[26, 2, -15, 40, -10, 3, -5, 9, 3, -46, -25, -21, 8, 3, -21, -5, 40, -4, 9, 5, 29, -6, -2, 58, -24, -24, 22, -5, -52, 49, 14] : <131>
[26, 2, -15, 40, -10, 3, 4, 9, 3, -46, -25, -21, 8, 3, -21, 8, 40, -3, 13, 6, 29, -2, -4, 60, -25, -27, 25, -5, -55, 52, 15] : <81>
[26, 2, -15, 40, -10, 3, -5, 9, 3, -25, 8, -21, 3, -21, -46, 8, 40, -4, 9, 5, 29, -6, -2, 58, -24, -24, 22, -5, -52, 49, 14] : <13>
[8, 58, 5, 40, -10, -5, 14, -6, -21, 8, -46, 2, -21, 49, -24, 3, 3, -4, -52, 9, -2, -24, -25, 26, 29, 9, -5, 40, -15, 22, 2] : <116>
miss <81>: [6, 3, 40, 52, 3, 15, 9, -55, -4, -25, 26, -5, 2, -27, -46, -10, 4, 13, -25, 29, -2, 3, 8, -3, 8, 60, -15, -21, -21, 40] | [25]
miss <131>: [-21, 22, -5, 9, -24, 58, 3, 2, -24, 5, -25, -2, 26, 49, -5, 3, -21, -52, -15, 9, -6, -46, 8, 40, 14, -5, 3, -4, 29, 40] | [-10]
perm: [14, 49, -52, -5, 22, -24, -24, 58, -2, -6, 29, 5, 9, -4, 40, 8, -46, -21, 3, -21, 8, -25, 3, 9, -5, 3, -10, 40, -15, 2, 26] | <13>
miss <131>: [14, 2, 3, 22, -24, -4, 49, -52, 26, 40, -10, -15, -21, -46, 58, -2, 3, 29, -24, -21, 5, 9, 9, -25, -5, 3, -5, 8, 40, -5] | [-6]
which: [26, 2, -15, 40, -10, 3, -5, 9, 3, -25, 8, -21, 3, -21, -46, 8, 40, -4, 9, 5, 29, -6, -2, 58, -24, -24, 22, -5, -52, 49, 14] | <13>
which: [26, 2, -15, 40, -10, 3, -5, 9, 3, -46, -25, -21, 8, 3, -21, -5, 40, -4, 9, 5, 29, -6, -2, 58, -24, -24, 22, -5, -52, 49, 14] | <131>

[-4, -3, -3, -4, 23, -4, -4, -6, 22, -3, -3, 19, 23, 21] = <46>
[44, 44, 49, 49, -25, 40, 42, 43, -20, 46, -17, -20, -19, -18] = <165>
[-3, 24, -4, 19, 21, -4, 23, -3, 22, -4, 22, -4, -3, -6] = <9>
[54, 54, 58, 58, -33, 49, 52, 53, -29, 56, -26, -27, -28, -27] = <70>
[-14, -14, -16, -16, 34, -15, -14, -16, 31, -15, 29, 66, 31, 29] = <57>
[74, 73, 78, 80, -53, 66, 72, 72, -42, 76, -42, -43, -46, -42] = <7>
[44, 44, 49, 49, -25, 40, 42, 43, -20, -15, -17, -20, -19, -18] = <168>
perm: [-6, -4, -4, -4, -4, -3, -3, -3, -3, 19, 21, 22, 23, 23] | <46>
miss <165>: [-18, -19, -20, 49, 40, 44, -25, 42, 44, 46, 49, 43, -20] | [-17]
miss <7>: [-42, 72, 80, -46, -53, -42, -42, 73, 66, 72, 76, 78, 74] | [-43]
miss <70>: [49, 58, 56, 54, -27, -33, -27, 53, 54, -29, 58, -28, -26] | [52]
miss <165>: [44, -20, -20, 40, -17, 49, 46, 49, 43, 44, -18, -25, -19] | [42]

[-82, 36, -18, -15, 21, 32]  <44>
[11, -81, -39, 27, -5, 62]  <77>
[-12, 25, -66, -37, 11, 36]  <153>
[4, -41, 67, -37, 11, 36]  <155>
[67, -41, 4, -14, -44, 45]  <74>
[-43, -20, -40, -6, -1, -38]  <31>
shift +1: [-44] | [-43]
which: [67, -41, 4] | <74>

[-21, 19, 0, -92, -35, -54] = <47>
[-41, -46, -77, -21, 32, -29] = <90>
[-35, 19, -54, -92, 1, -20] = <139>
[1, -54, -35, -21, 19, -92] = <19>
which: [-35, 19, -54, -92, 1] | <139>
shift -1: [-77, -21, 32] | [-78, -22, 31]
perm: [-92, 1, -35, -21, 19, -54] | <19>
perm: [1, 19, -54, -92, -21, -35] | <19>
shift -1: [-35, -21] | [-36, -22]
miss <19>: [-21, -54, 19, -92, -35] | [1]

[-39, 15, -71, -11] -> <12>
[-4, 3, 8, -8] -> <5>
[-10, 29, 0, -10] -> <58>
[-5, -16, 4, 0] -> <49>
[15, -39, -11, -70] -> <159>
[-4, -4, -12, 10] -> <64>
[-71, -11, 14, -39] -> <176>
[-18, 12, 18, 34] -> <113>
shift +1: [-39, 15, -71] | [-38, 16, -70]
perm: [-70, -39, -11, 15] | <159>
perm: [-71, -11, -39, 15] | <12>

[44, 30, -13, -14, 24, 50, -52, 51, -61] -> <85>
[25, -43, -13, -14, 24, 50, -61, 51, -61] -> <112>
[44, 30, -22, -54, 67, 30, -31, -50, -9] -> <125>
[-53, -50, 36, 23, -16, 62, -55, -67, 28] -> <135>
which: [44, 30, -13, -14, 24, 50, -52, 51, -61] | <85>
which: [44, 30, -13, -14, 24] | <85>
which: [44, 30, -22, -54, 67, 30, -31, -50, -9] | <125>
which: [-50, 36, 23, -16, 62, -55] | <135>

[34, 5, -51, 52, 49, -30, -6, 23, -32, 77, -65, 61, 38, -42, -17, 13, -26, -18, 15, 12, 7, 51, 31]  <161>
[15, -1, 1, 6, 10, 9, 7, -25, 7, 6, 1, -24, 9, -15, -20, -8, -3, -4, -21, 24, 9, -11, 8]  <55>
[-8, 15, 9, 14, -18, 14, 0, -10, -11, -3, -16, 5, 18, 11, -11, 3, -1, 2, 4, -4, 8, 12, 21]  <11>
[-11, 7, 8, 11, -15, 8, -5, -8, -6, 1, -20, 9, 22, 17, -8, -6, -7, -7, -3, 3, 5, 12, 16]  <187>
[49, 5, 38, 31, 77, 13, -51, -17, -32, -42, -65, 12, 6, 51, 52, -18, -6, 15, -30, 61, 23, 34, -26]  <189>
[6, 7, -14, 22, -20, -23, 16, 7, -11, -8, -18, -40, 9, -9, -13, 17, 14, -16, 12, -12, 3, -44, -5]  <23>
[20, -1, 0, 6, 14, 11, -5, -27, 6, 5, 1, -25, 9, -18, -18, -4, 2, -7, -19, 19, 7, -7, 10]  <60>
[27, 4, 5, 5, 21, 20, 0, -30, -2, -7, -8, -33, 16, -27, -13, 9, 19, -16, -8, 1, -2, 4, 20]  <163>
[4, 5, -1, -30, 38, 28, -11, -9, -36, -13, 16, 12, 9, 9, -20, -15, 2, -12, 9, -3, 6, -29, 45]  <63>
miss <55>: [6, 6, 15, -1, 9, 9, 8, 1, 10, -20, 24, 7, -11, -4, 9, -8, -25, 7, -15, -3, -24, 1] | [-21]
miss <55>: [7, 24, 15, 9, -15, -3, -11, 6, -25, 1, 7, 8, 9, 6, -21, -20, -8, 1, -4, 9, 10, -24] | [-1]
miss <11>: [15, -3, 5, -18, 8, 4, 14, 9, 3, -10, -11, -4, 18, 12, -8, -16, 0, 14, 21, 11, -11, -1] | [2]
which: [-11, -9, -36, -13, 16, 12, 9] | <63>
miss <161>: [52, -51, 51, -30, -65, 31, -32, 38, -18, -17, 77, 12, 13, 49, 61, -6, 23, 5, 7, -42, 34, -26] | [15]
perm: [34, -26, 49, 5, 38, 31, 77, 13, -51, -17, -32, -42, -65, 12, 6, 51, 52, -18, -6, 15, -30, 61, 23] | <189>
miss <23>: [-18, -44, -5, 9, -8, 22, 7, -16, -40, -20, -9, 17, -13, -23, -12, 7, 16, -11, 14, 12, 3, -14] | [6]

[-8, -9, -83, -43]  <65>
[-72, -11, -83, -43]  <80>
[-2, 21, 23, -4]  <156>
[-57, -12, -18, 33]  <124>
[-57, -12, 34, 33]  <76>
[-72, 40, -83, -43]  <32>
[39, 33, 51, 17]  <88>
miss <76>: [34, -57, -12] | [33]
miss <88>: [33, 39, 17] | [51]
shift -1: [39] | [38]

[27, 26, 34, 30, 37, 34, 27, 33, 34, 30, 37, 30, 30, 33, 30, 35, 30, 35, 24, 30, 41, 28] = <8>
[32, 28, 25, 36, 42, 42, 28, 47, 31, 24, 39, 43, 28, 42, 27, 35, 30, 26, 30, 34, 25, 31] = <114>
[27, 26, 34, 30, 37, 34, 27, 33, 34, 30, 37, 30, 30, 33, 30, 35, 30, 35, 24, 30, 41, 34] = <111>
[34, 33, 34, 28, 28, 33, 43, 33, 33, 36, 29, 28, 45, 32, 33, 28, 33, 30, 32, 41, 34, 36] = <62>
[27, 26, 34, 30, 37, 34, 79, 33, 34, 30, 37, 30, 30, 33, 30, 35, 30, 35, 24, 30, 41, 28] = <20>
[31, 31, 37, 34, 32, 31, 28, 35, 29, 22, 35, 39, 24, 32, 31, 34, 31, 28, 30, 23, 27, 29] = <95>
perm: [24, 26, 27, 27, 28, 30, 30, 30, 30, 30, 30, 30, 33, 33, 34, 34, 34, 35, 35, 37, 37, 41] | <8>
shift +1: [32, 33, 28, 33] | [33, 34, 29, 34]

[53, -61, -65, -61, -68, -73] : <109>
[-75, 61, 66, 67, 65, 62] : <3>
[-15, 21, 66, 67, -68, -61] : <56>
which: [-61, -68, -73] | <109>
perm: [62, 65, 67, 66, 61, -75] | <3>
which: [-68, -61] | <56>
shift -1: [-65, -61] | [-66, -62]
which: [-75, 61, 66, 67, 65, 62] | <3>
which: [-65, -61] | <109>

[-7, -38, 1, 82, -28, 47, 7, 20, 31, -10, -26, 43] : <16>
[-23, -2, 8, 4, -20, 0, 20, 27, -10, -2, 6, 6] : <28>
[6, -10, 6, 4, -20, -23, 0, -2, 20, -3, 27, 8] : <68>
[47, -38, 20, 82, -28, 1, -10, 7, 31, -7, 13, -41] : <33>
which: [-7, -38, 1, 82, -28, 47, 7, 20, 31, -10] | <16>
shift +1: [82] | [83]
perm: [8, -23, 6, 0, 20, -2, 27, -20, -2, 4, -10, 6] | <28>
shift +1: [7] | [8]

[-13, 13, -6, 37, 45, 1, 4, -34, 46, -23, -5, 4, 6, 14, -53, -5, -13, 21, 42, -5, 16, -53, -3, 12, -3, -19, -11, -32, 4] = <61>
[-39, 1, -3, 1, 14, -6, -28, 7, 7, 18, 15, -37, -14, 30, 28, 6, 66, -75, -4, 12, -2, 17, 3, 21, 33, 30, 33, 16, -14] = <30>
[25, 62, 19, -2, 15, 3, 12, -3, 37, -8, 1, -6, 5, 15, -44, -10, -2, 29, 57, 23, 36, -47, -7, 31, -10, 20, -33, -29, -17] = <185>
[12, -3, 39, -8, 1, -6, -16, 4, 16, -38, -45, 3, 10, -55, 33, 35, 6, 31, 4, 22, 23, -29, 17, 4, 4, -26, -37, 9, -9] = <92>
[2, 8, 13, 8, 11, -12, 20, 22, -4, -36, -17, -8, -21, -11, 8, 21, 16, 28, 28, -34, 52, -21, 41, 3, -18, 0, 0, -13, 26] = <192>
[-1, 18, -9, -1, -11, 25, -4, 9, 7, -31, -3, 28, 50, -25, 21, 8, 0, 43, 12, -29, 42, -13, 16, -31, 7, -5, -3, 18, -17] = <143>
[0, 16, -38, 20, -3, -43, 36, 12, -25, -17, 4, -55, 10, -24, -7, 32, 23, 24, 17, -43, 2, 23, -7, 16, -3, -41, -25, 1, 22] = <119>
[-6, -28, 9, 20, -9, -23, -25, 35, 28, -4, 35, -7, 12, -23, -9, 1, -22, 53, 72, -24, 21, -19, 44, 15, 8, 15, 4, -2, 1] = <75>
[-3, 29, -21, 12, 43, -9, -27, -3, 12, -14, -31, -30, -6, -21, -5, -28, 18, 20, -16, -17, 24, -5, -1, 16, -3, -7, 21, -24, -45] = <152>
[-2, -4, 14, 16, 30, -14, 6, 30, 17, -6, 21, 7, 18, 3, -39, 7, 15, 33, 12, -37, 66, -75, 32, -14, -28, -3, 1, 28, 1] = <120>
miss <75>: [-28, 15, 72, -23, -25, -2, 21, 35, -22, 20, -23, 28, 15, -19, 4, -6, 1, -9, 1, -4, -9, 9, 53, 12, 35, 8, -7, 44] | [-24]
shift +1: [12, -23] | [13, -22]
miss <120>: [-14, -39, 16, 1, -6, 12, 30, 33, 1, 28, 15, -4, 18, 6, 14, 7, 21, -3, 32, 7, -75, -37, 30, 17, -14, 66, -28, -2] | [3]
perm: [-14, -28, -3, 1, 28, 1, -2, -4, 14, 16, 30, -14, 6, 30, 17, -6, 21, 7, 18, 3, -39, 7, 15, 33, 12, -37, 66, -75, 32] | <120>
miss <75>: [8, -23, -9, 20, -19, -6, 28, -2, 53, 12, 21, 1, 35, -23, 15, -7, 15, -9, 72, -25, 1, 35, 4, 44, -4, 9, -24, -22] | [-28]
which: [12, -3, 37, -8, 1, -6] | <185>
which: [21, 8, 0] | <143>

[2, -3, 0, 0, -5, 6, 0, 1, -2] -> <149>
[-2, 0, -1, -5, -4, -3, 2, -1, -3] -> <17>
[-3, -1, 1, -1, -4, 0, 0, -3, -1] -> <103>
[7, 2, 3, 1, 1, 1, -2, 3, 4] -> <45>
[-1, 0, 1, -6, 3, 0, 3, -4, 0] -> <183>
[-3, 0, 1, -1, -4, -1, 2, -4, -3] -> <158>
[1, 1, -3, 1, -3, 2, -1, -2, -4] -> <39>
[-3, 3, 3, 0, 3, 0, -1, 1, -2] -> <69>
[-3, -2, -1, -6, 1, -3, 1, -1, 0] -> <10>
[5, 4, 2, 1, -2, 2, 0, 1, -1] -> <43>
[1, 0, 4, 5, -2, 1, -5, 7, 2] -> <22>
which: [-3, 0, 1, -1, -4, -1] | <158>
which: [1, -3, 2, -1, -2] | <39>
miss <22>: [-2, 5, 1, -5, 7, 1, 4, 0] | [2]
shift -1: [1] | [0]
which: [-3, -1, 1, -1, -4, 0, 0, -3, -1] | <103>

[-49, 14, -52, -59, -46, 68, -53, 42, -1, -26, 47, 49, -34, -61, 28, 64, -42, 40, -43, 36, 34, -39, 33, 30, -10, 32, 20, -44, -7, -24, 70] = <36>
[70, -42, -7, 32, -52, 40, -46, 20, 42, -26, -1, 34, -59, 36, -35, 14, -43, -53, 68, 64, 33, -61, -24, -44, 49, 28, 47, -10, 30, -49, -39] = <83>
[58, -31, 19, 42, 31, -11, -52, -62, -38, 38, -20, -34, 23, 50, -29, -28, 31, 18, 61, -30, -42, 44, -18, -33, -73, -44, -69, 46, -51, -72, -27] = <108>
which: [42, -26, -1, 34, -59, 36, -35, 14, -43, -53] | <83>
which: [-34, 23, 50, -29, -28, 31] | <108>
miss <108>: [38, -51, 50, 23, 31, -42, -38, 61, -52, 19, 46, 18, 58, -20, -44, -18, -72, 44, -34, -30, -73, -33, -69, 42, -28, -11, -27, -62, -31, 31] | [-29]
miss <108>: [-20, 18, -28, -38, -34, -31, -62, 31, 23, -69, 50, -33, -27, 44, 38, -44, 31, -42, -73, -29, 42, 46, 61, -11, -72, -51, 58, -30, 19, -18] | [-52]
miss <108>: [-20, -31, 38, -38, 31, 19, 42, -62, -52, -27, -69, -42, -29, -18, -34, -72, -30, 46, -28, -73, 23, 61, 50, -11, -33, 31, 44, 18, -44, 58] | [-51]
perm: [70, -24, -7, -44, 20, 32, -10, 30, 33, -39, 34, 36, -43, 40, -42, 64, 28, -61, -34, 49, 47, -26, -1, 42, -53, 68, -46, -59, -52, 14, -49] | <36>
perm: [-61, -59, -53, -52, -49, -46, -44, -43, -42, -39, -35, -26, -24, -10, -7, -1, 14, 20, 28, 30, 32, 33, 34, 36, 40, 42, 47, 49, 64, 68, 70] | <83>

[75, 10, -14, 15, 30, 10, -10] : <59>
[-88, 3, -14, -1, 4, -4, -5] : <132>
[-88, 3, -14, 5, 0, -12, -15] : <73>
[-18, 6, -3, 29, 4, -6, 5] : <52>
which: [3, -14, 5] | <73>
perm: [3, 4, -14, -1, -5, -4, -88] | <132>
shift +1: [-88, 3, -14, 5] | [-87, 4, -13, 6]

[6, -41, -7, 22, 17, -24, 4, 12, -24, 8, 24, 19, -13, 21, 0, 15, -35, 26, -22, -20, 3, -22, 16]  <169>
[-20, 14, -15, -17, -57, 10, -21, 36, 7, 10, -32, -10, 26, 12, 0, 35, 3, -31, -45, -2, -5, 28, -2]  <115>
[1, 33, 14, -30, 1, 20, 8, -21, 21, -13, -13, -23, 4, -22, 10, -27, 30, -17, 36, 11, 11, 13, -15]  <94>
[20, 9, 24, -4, 51, 3, 34, -44, 7, -17, 23, 4, -21, -36, 9, -52, 18, 16, 68, 24, 43, -20, -2]  <128>
[13, -10, 11, -1, 31, -7, 19, -21, -5, -5, 21, 2, -16, -16, 2, -24, 1, 22, 29, -5, 0, -19, 5]  <127>
[13, 14, 17, -20, 27, 7, 26, -35, 9, -7, 13, -6, -12, -21, 2, -41, 20, 5, 51, 13, 27, -11, -5]  <117>
[0, 35, 12, -29, 5, 20, 13, -20, 21, -5, -13, -17, 6, -24, 15, -26, 31, -21, 36, 34, 22, 13, -12]  <34>
[-13, -3, -15, -1, -30, 0, -29, 30, -3, 11, -17, 0, 15, 22, -4, 32, -14, -12, -42, -10, 10, 15, 0]  <110>
[-13, 43, 2, -20, -31, 27, -6, 1, 26, -1, -34, -23, 20, -14, 6, -3, 31, -42, 5, 29, -1, 32, -18]  <134>
which: [-17, 36, 11] | <94>
miss <34>: [5, 21, -26, -20, 6, 15, -13, 13, -17, -12, 34, 13, -21, -29, 0, 31, 20, 22, 12, -5, 35, -24] | [36]
shift +1: [27] | [28]

